Below are the code and all the weights of a small trained network. Each question names an input and a target symbol and asks about switching units off, where a switched-off unit gives its printed mean instead of its output.

import numpy as np


def w(rows, s, z=0):
    codes = np.array(rows[::2]) - 128.0
    scale = np.full(codes.shape[1], s)
    scale[-1] = z or s
    return codes * scale


def f(y):
    return np.maximum(y, 0)


def softmax(a):
    e = np.exp(a - a.max(-1, keepdims=True))
    return e / e.sum(-1, keepdims=True)


def log_softmax(a):
    a = a - a.max(-1, keepdims=True)
    return a - np.log(np.exp(a).sum(-1, keepdims=True))


def net(x, mask):
    ids = ['γζηστφ'.index(c) for c in x.split()]
    T = len(ids)
    res = E[ids] + P[:T]
    r = res
    for j in range(2):
        rows = slice(4 * j, 4 * j + 4)
        q, k, v = (r @ M[0][rows].T for M in (Q, K, V))
        z = softmax(np.where(np.tri(T) > 0, q @ k.T / 4**0.5, -1e9)) @ v
        o = O[0][rows]
        res = res + np.where(mask[j], z, o[:, -1]) @ o[:, :-1]
    y = f(res @ A[0][:, :-1].T + A[0][:, -1])
    res = res + np.where(mask[2:14], y, B[0][:, -1]) @ B[0][:, :-1]
    return log_softmax(res[-1] @ U[:, :-1].T + U[:, -1])


Q, K, V, O, A, B = {}, {}, {}, {}, {}, {}
E = w([
[141,135,158,93,45],'γ',
[141,107,114,95,246],'ζ',
[125,189,213,166,132],'η',
[38,170,117,74,107],'σ',
[176,87,183,142,213],'τ',
[163,177,106,53,179],'φ',
],0.013)
P = w([
[133,17,160,3,99],'0',
[145,127,100,207,130],'1',
[116,114,164,95,159],'2',
[149,141,110,181,137],'3',
[136,134,165,80,156],'4',
[183,141,118,169,112],'5',
[152,135,172,81,182],'6',
[190,136,117,163,115],'7',
],0.012)
Q[0] = w([
[166,127,161,42,122],'H1',
[116,151,100,219,190],'H1',
[124,149,177,145,132],'H1',
[107,57,171,37,97],'H1',
[207,80,99,168,176],'H2',
[177,148,7,233,101],'H2',
[39,68,133,172,77],'H2',
[147,80,164,127,152],'H2',
],0.019)
K[0] = w([
[135,58,149,65,158],'H1',
[127,209,114,138,91],'H1',
[174,130,146,127,116],'H1',
[122,27,121,131,129],'H1',
[194,141,146,148,176],'H2',
[121,251,136,183,202],'H2',
[87,122,139,207,125],'H2',
[153,76,135,147,137],'H2',
],0.025)
V[0] = w([
[105,95,109,179,101],'H1',
[175,152,84,135,159],'H1',
[49,152,131,127,156],'H1',
[111,217,202,133,106],'H1',
[156,254,172,119,61],'H2',
[182,62,177,173,37],'H2',
[82,128,149,206,179],'H2',
[201,184,255,152,179],'H2',
],0.014)
O[0] = w([
[154,109,131,167,133,26],'H1',
[70,129,106,140,162,116],'H1',
[140,180,131,139,100,110],'H1',
[182,191,76,99,156,83],'H1',
[73,250,151,106,143,2],'H2',
[207,175,193,105,95,68],'H2',
[128,125,131,190,74,38],'H2',
[78,140,248,176,157,202],'H2',
],0.015,0.0077)
A[0] = w([
[159,88,123,160,108,97],'N1',
[103,119,104,30,103,129],'N2',
[74,162,46,154,89,27],'N3',
[162,160,97,132,25,144],'N4',
[115,141,58,254,114,3],'N5',
[124,98,28,120,123,177],'N6',
[160,157,160,66,131,100],'N7',
[152,108,200,147,186,125],'N8',
[208,90,88,108,82,84],'N9',
[39,167,79,135,36,115],'N10',
[121,80,67,195,87,98],'N11',
[75,178,135,171,36,138],'N12',
],0.011,0.0049)
B[0] = w([
[143,145,147,199,91,189],'N1',
[161,94,61,114,100,211],'N2',
[135,128,205,66,56,142],'N3',
[147,64,140,196,148,140],'N4',
[84,162,47,19,96,164],'N5',
[53,150,141,193,183,231],'N6',
[90,106,171,132,168,185],'N7',
[126,125,67,116,58,251],'N8',
[138,249,168,150,106,201],'N9',
[208,123,176,101,146,147],'N10',
[193,93,170,59,169,203],'N11',
[150,112,73,166,185,153],'N12',
],0.016,0.017)
U = w([
[165,176,123,76,125,12],'γ',
[140,114,170,168,170,244],'ζ',
[2,160,211,113,104,94],'η',
[121,199,92,139,129,122],'σ',
[96,144,129,129,59,50],'τ',
[99,114,89,101,123,231],'φ',
],0.0064,0.0011)

Each question gives the input, a string of symbols that net reads in full, and the target symbol t.
The units are the heads (4 rows each of Q, K, V and O) and the neurons (one row each of A and B). Each row of codes is followed by its name. A weight is (code - 128) times the scale printed after its matrix; where a second scale follows, it is the last column's (O, A, B and U).
mask holds one flag per unit, heads first, then neurons. A switched-off unit (its flag False) gives its mean, the last column of its rows in O or B, instead of its output. The means were averaged over made-up inputs and are rounded, as every weight is.
A unit's drop is (log p(t) with every unit on - log p(t) with that unit switched off) / (log p(t) with every unit on - log p(t) with every unit switched off).
The circuit of an input: a set's keep is (log p(t) with only the set's units on - log p(t) with every unit switched off) / (log p(t) with every unit on - log p(t) with every unit switched off). Starting from the 12 units with the biggest drops (on a tie, the unit counted first), units are removed one at a time, each time the one whose removal leaves the highest keep (on an exact tie, the one counted first), for as long as the keep stays at least 0.8.
circuit, biggest first: the units of the circuit, biggest drop first
most important unit: the unit with the biggest drop
top k neurons: the k neurons with the biggest drops, biggest first
which heads matter: for each layer, one digit per head in row order, 1 if its drop is at least 0.15 and else 0, layers parted by /
drop when u is switched off: that unit's drop, to one decimal
input τ τ γ γ γ φ τ τ, target τ: circuit, biggest first	N8, H2
input η σ η η, target σ: most important unit	N12
input σ φ γ, target σ: circuit, biggest first	H2, N9, N6
input σ ζ φ, target σ: top 3 neurons	N9, N6, N2
input σ φ φ γ η γ σ, target σ: circuit, biggest first	H2, N9, N6
input φ φ φ η φ σ σ, target φ: circuit, biggest first	H2, N9
input τ τ η ζ ζ σ, target γ: circuit, biggest first	H2, N10
input ζ φ ζ φ τ η η γ, target ζ: which heads matter	11
input ζ η ζ ζ ζ ζ ζ η, target φ: circuit, biggest first	H2, N9, N5
input τ τ τ φ φ, target τ: top 3 neurons	N8, N6, N11
input ζ η τ φ φ σ η, target ζ: circuit, biggest first	H2, N5, N6
input ζ ζ η φ, target η: circuit, biggest first	H2, N2
input ζ η η ζ γ η η, target ζ: top 4 neurons	N11, N5, N6, N1
input η η ζ τ φ γ τ, target η: circuit, biggest first	H2
input γ ζ φ, target γ: top 3 neurons	N2, N6, N9
input σ φ φ η η σ τ, target σ: top 4 neurons	N9, N6, N2, N11
input φ η φ η σ σ, target γ: circuit, biggest first	N10, H2
input φ ζ ζ φ φ, target φ: circuit, biggest first	H2, H1, N9
input φ ζ ζ τ, target τ: circuit, biggest first	H2, N8
input η φ η η γ, target η: top 3 neurons	N7, N11, N2
input η τ φ σ σ η γ, target η: top 2 neurons	N7, N2
input ζ η γ η σ, target ζ: top 2 neurons	N11, N8
input η τ η σ η ζ φ, target η: top neuron	N7
input σ ζ σ η, target σ: top 2 neurons	N11, N12
input η φ ζ τ η τ ζ, target η: drop when H2 is switched off	1.5
input γ τ ζ, target γ: drop when N9 is switched off	0.1
input γ φ η, target γ: drop when H2 is switched off	0.9
